Below is a small trained network, with its code and all its weights. Each question gives an input and a class and asks what happens when units are switched off, that is, made to give their printed mean instead of their output.

import numpy as np


def w(rows, s, z=0):
    codes = np.array(rows[::2]) - 128.0
    scale = np.full(codes.shape[1], s)
    scale[-1] = z or s
    return codes * scale


def f(y):
    return np.maximum(y, 0)


def log_softmax(a):
    a = a - a.max(-1, keepdims=True)
    return a - np.log(np.exp(a).sum(-1, keepdims=True))


def net(x, mask):
    res = np.array(x, float).reshape(1, 5) / 4 @ E
    y = f(res @ A[0][:, :-1].T + A[0][:, -1])
    res = res + np.where(mask, y, B[0][:, -1]) @ B[0][:, :-1]
    return log_softmax(res[-1] @ U[:, :-1].T + U[:, -1])


A, B = {}, {}
E = w([
[201,93,159,2,103,127,152],'x0',
[91,86,89,195,30,171,68],'x1',
[187,221,72,165,119,130,113],'x2',
[198,9,132,110,151,49,62],'x3',
[65,160,121,92,200,190,66],'x4',
],0.0085)
A[0] = w([
[205,69,102,117,124,82,70,129],'neuron 1',
[68,76,140,104,80,129,120,155],'neuron 2',
[131,181,87,45,135,175,206,137],'neuron 3',
[200,153,160,30,178,101,196,214],'neuron 4',
[108,159,69,178,55,129,158,207],'neuron 5',
[112,114,107,129,220,151,85,187],'neuron 6',
[48,135,155,187,248,130,172,138],'neuron 7',
[39,160,138,158,120,150,126,254],'neuron 8',
],0.011,0.0043)
B[0] = w([
[125,34,41,134,138,93,149,210],'neuron 1',
[149,141,194,82,160,172,152,183],'neuron 2',
[141,99,67,68,193,93,144,209],'neuron 3',
[2,90,155,242,188,147,6,253],'neuron 4',
[237,144,127,199,127,156,179,238],'neuron 5',
[54,87,101,133,202,151,106,184],'neuron 6',
[91,67,76,162,204,89,62,204],'neuron 7',
[154,214,96,112,178,127,104,233],'neuron 8',
],0.009,0.012)
U = w([
[134,150,77,85,158,105,137,185],'0',
[79,159,141,94,44,68,142,4],'1',
[179,200,120,180,101,128,141,116],'2',
[64,81,103,156,171,100,61,157],'3',
[173,63,94,121,79,66,199,69],'4',
[169,90,170,99,71,130,196,212],'5',
[89,139,175,7,125,157,137,60],'6',
],0.013,0.0037)

Each question gives the input, the list of numbers given to net, and the class t.
The units are the neurons (one row each of A and B). Each row of codes is followed by its name. A weight is (code - 128) times the scale printed after its matrix; where a second scale follows, it is the last column's (A, B and U).
mask holds one flag per neuron, in row order. A switched-off neuron (its flag False) gives its mean, the last column of its row in B, instead of its output. The means were averaged over made-up inputs and are rounded, as every weight is.
A unit's drop is (log p(t) with every unit on - log p(t) with that unit switched off) / (log p(t) with every unit on - log p(t) with every unit switched off).
The circuit of an input: a set's keep is (log p(t) with only the set's units on - log p(t) with every unit switched off) / (log p(t) with every unit on - log p(t) with every unit switched off). Starting from all 8 units, units are removed one at a time, each time the one whose removal leaves the highest keep (on an exact tie, the one counted first), for as long as the keep stays at least 0.8.
units of the circuit, in order: the units of the circuit, biggest drop first
k most important neurons: the k neurons with the biggest drops, biggest first
drop of u: that unit's drop, to one decimal
input [-3,8,4,-8,8], class 2: units of the circuit, in order => [neuron 5]
input [0,5,2,-7,8], class 0: 2 most important neurons => [neuron 4; neuron 8]
input [8,5,2,-6,-5], class 5: units of the circuit, in order => [neuron 8; neuron 7]
input [5,3,-7,-8,-4], class 6: 2 most important neurons => [neuron 2; neuron 1]
input [4,2,-7,0,7], class 6: units of the circuit, in order => [neuron 4; neuron 2]
input [7,8,1,-5,2], class 5: drop of neuron 4 => 0.3
input [4,3,0,4,-5], class 4: drop of neuron 7 => 0.2
input [3,1,7,-4,1], class 2: drop of neuron 3 => -0.1
input [2,5,-7,-6,5], class 6: drop of neuron 2 => 0.2
input [3,8,-2,5,-1], class 4: 2 most important neurons => [neuron 4; neuron 1]
